Here is a tiny trained network, its code and every weight. The questions are about switching its units off for an input and a target symbol, where a switched-off unit gives its printed mean instead of its output.

import numpy as np


def w(rows, s, z=0):
    codes = np.array(rows[::2]) - 128.0
    scale = np.full(codes.shape[1], s)
    scale[-1] = z or s
    return codes * scale


def norm(h):
    return h / np.sqrt((h * h).mean(-1, keepdims=True) + 1e-5)


def f(y):
    return np.maximum(y, 0)


def softmax(a):
    e = np.exp(a - a.max(-1, keepdims=True))
    return e / e.sum(-1, keepdims=True)


def log_softmax(a):
    a = a - a.max(-1, keepdims=True)
    return a - np.log(np.exp(a).sum(-1, keepdims=True))


def net(x, mask):
    ids = ['ΔΘΦαβγεζηλμξτψω'.index(c) for c in x.split()]
    T = len(ids)
    res = E[ids] + P[:T]
    r = norm(res)
    for j in range(3):
        rows = slice(3 * j, 3 * j + 3)
        q, k, v = (r @ M[0][rows].T for M in (Q, K, V))
        z = softmax(np.where(np.tri(T) > 0, q @ k.T / 3**0.5, -1e9)) @ v
        o = O[0][rows]
        res = res + np.where(mask[j], z, o[:, -1]) @ o[:, :-1]
    y = f(norm(res) @ A[0][:, :-1].T + A[0][:, -1])
    res = res + np.where(mask[3:19], y, B[0][:, -1]) @ B[0][:, :-1]
    return log_softmax(norm(res)[-1] @ U[:, :-1].T + U[:, -1])


Q, K, V, O, A, B = {}, {}, {}, {}, {}, {}
E = w([
[147,90,151,154,146],'Δ',
[117,101,201,139,123],'Θ',
[147,134,125,140,103],'Φ',
[107,91,143,136,122],'α',
[141,99,159,114,134],'β',
[118,126,130,161,98],'γ',
[128,117,168,169,105],'ε',
[29,128,80,134,255],'ζ',
[125,104,169,166,134],'η',
[146,164,166,141,106],'λ',
[131,168,148,161,75],'μ',
[119,131,135,161,91],'ξ',
[110,131,187,115,136],'τ',
[141,120,191,126,145],'ψ',
[164,136,192,150,108],'ω',
],0.0096)
P = w([
[111,197,17,39,247],'0',
[3,77,18,187,16],'1',
[47,62,83,184,36],'2',
[45,53,44,211,34],'3',
[72,46,65,235,36],'4',
[52,32,59,238,47],'5',
],0.0023)
Q[0] = w([
[128,100,179,136,94],'head 0',
[102,88,141,218,72],'head 0',
[204,213,103,26,166],'head 0',
[67,93,116,204,115],'head 1',
[174,217,116,46,165],'head 1',
[164,193,84,57,164],'head 1',
[89,53,166,115,160],'head 2',
[163,133,246,172,79],'head 2',
[80,79,63,205,71],'head 2',
],0.011)
K[0] = w([
[146,165,115,106,181],'head 0',
[99,170,135,92,233],'head 0',
[150,81,199,104,13],'head 0',
[116,141,92,142,198],'head 1',
[151,91,152,133,46],'head 1',
[131,71,179,149,16],'head 1',
[56,47,164,125,191],'head 2',
[191,133,254,234,123],'head 2',
[90,131,48,199,118],'head 2',
],0.0093)
V[0] = w([
[201,167,85,75,136],'head 0',
[60,60,169,19,160],'head 0',
[41,169,32,182,150],'head 0',
[1,161,41,193,155],'head 1',
[154,147,41,125,150],'head 1',
[109,114,29,6,189],'head 1',
[78,162,15,128,131],'head 2',
[113,94,87,196,36],'head 2',
[151,215,139,197,123],'head 2',
],0.0055)
O[0] = w([
[148,192,2,167,92,129],'head 0',
[87,187,164,126,185,208],'head 0',
[180,121,205,242,104,164],'head 0',
[152,90,201,177,164,179],'head 1',
[113,142,137,214,65,145],'head 1',
[86,160,129,247,163,229],'head 1',
[146,103,192,147,123,91],'head 2',
[142,156,128,91,183,253],'head 2',
[66,56,122,108,152,107],'head 2',
],0.0067,0.005)
A[0] = w([
[167,95,179,107,150,147],'neuron 0',
[172,109,112,78,121,94],'neuron 1',
[164,60,171,177,79,5],'neuron 2',
[90,122,122,120,141,152],'neuron 3',
[136,158,121,221,145,192],'neuron 4',
[41,185,82,123,148,154],'neuron 5',
[133,157,159,128,87,177],'neuron 6',
[110,181,148,180,121,146],'neuron 7',
[99,159,143,177,132,175],'neuron 8',
[161,73,133,81,161,213],'neuron 9',
[119,101,2,77,123,178],'neuron 10',
[91,153,153,82,181,102],'neuron 11',
[175,217,134,158,111,149],'neuron 12',
[91,103,146,152,171,134],'neuron 13',
[130,200,156,145,148,131],'neuron 14',
[124,100,172,134,136,163],'neuron 15',
],0.0086,0.0027)
B[0] = w([
[79,157,99,211,62,157],'neuron 0',
[41,116,133,128,133,151],'neuron 1',
[228,209,59,59,148,161],'neuron 2',
[217,162,121,90,153,147],'neuron 3',
[87,88,170,6,130,253],'neuron 4',
[253,104,128,145,148,179],'neuron 5',
[117,98,86,119,228,150],'neuron 6',
[94,55,104,75,142,213],'neuron 7',
[147,43,113,84,148,215],'neuron 8',
[81,147,158,94,62,162],'neuron 9',
[50,188,184,232,130,192],'neuron 10',
[247,127,163,233,92,155],'neuron 11',
[57,76,149,115,134,175],'neuron 12',
[114,184,92,74,77,184],'neuron 13',
[79,74,66,137,142,184],'neuron 14',
[86,211,147,162,126,173],'neuron 15',
],0.0048,0.0081)
U = w([
[130,136,145,137,124,91],'Δ',
[135,18,93,1,169,59],'Θ',
[214,85,94,71,217,141],'Φ',
[68,201,104,231,81,60],'α',
[102,221,207,153,29,78],'β',
[24,197,60,41,88,179],'γ',
[191,106,168,143,93,146],'ε',
[172,106,183,173,96,133],'ζ',
[176,219,205,14,181,122],'η',
[120,57,207,16,30,92],'λ',
[97,143,20,110,246,39],'μ',
[227,123,106,101,63,255],'ξ',
[185,232,82,200,190,180],'τ',
[102,19,32,188,80,114],'ψ',
[15,108,200,143,218,140],'ω',
],0.0086,0.0036)

Each question gives the input, a string of symbols that net reads in full, and the target symbol t.
The units are the heads (3 rows each of Q, K, V and O) and the neurons (one row each of A and B). Each row of codes is followed by its name. A weight is (code - 128) times the scale printed after its matrix; where a second scale follows, it is the last column's (O, A, B and U).
mask holds one flag per unit, heads first, then neurons. A switched-off unit (its flag False) gives its mean, the last column of its rows in O or B, instead of its output. The means were averaged over made-up inputs and are rounded, as every weight is.
A unit's drop is (log p(t) with every unit on - log p(t) with that unit switched off) / (log p(t) with every unit on - log p(t) with every unit switched off).
The circuit of an input: a set's keep is (log p(t) with only the set's units on - log p(t) with every unit switched off) / (log p(t) with every unit on - log p(t) with every unit switched off). Starting from the 12 units with the biggest drops (on a tie, the unit counted first), units are removed one at a time, each time the one whose removal leaves the highest keep (on an exact tie, the one counted first), for as long as the keep stays at least 0.8.
units of the circuit, in order: the units of the circuit, biggest drop first
top k neurons: the k neurons with the biggest drops, biggest first
heads that matter: for each layer, one digit per head in row order, 1 if its drop is at least 0.15 and else 0, layers parted by /
drop of u: that unit's drop, to one decimal
input Φ λ μ β, target ψ: units of the circuit, in order : head 0
input Θ τ ω ξ, target η: heads that matter : 110
input η ψ ψ, target β: heads that matter : 010
input ψ α β Φ, target τ: heads that matter : 110
input μ Δ α η ω, target ξ: units of the circuit, in order : head 0; neuron 2
input ω α ω η, target γ: units of the circuit, in order : head 1; neuron 10
input β Φ ω α, target μ: units of the circuit, in order : head 0; neuron 5
input ω α Θ, target γ: units of the circuit, in order : head 1; head 0; neuron 10
input α α μ, target ω: heads that matter : 100
input λ α Φ Θ ω, target α: heads that matter : 111
input ψ α ψ ξ, target τ: heads that matter : 110
input Δ ω γ ω β ω, target Θ: heads that matter : 000
input ψ ω Θ η ξ, target τ: top 2 neurons : neuron 5; neuron 10
input ε ω α α ω μ, target λ: units of the circuit, in order : head 1
input μ α Θ ε λ α, target ξ: drop of head 1 : 0.2
input Δ ω Φ Δ α Φ, target Θ: drop of neuron 5 : 0.1
input ω ε Δ, target γ: drop of neuron 10 : 0.2
input ω ω μ, target γ: drop of head 0 : 0.3
input τ ψ ω, target Φ: top 2 neurons : neuron 5; neuron 11
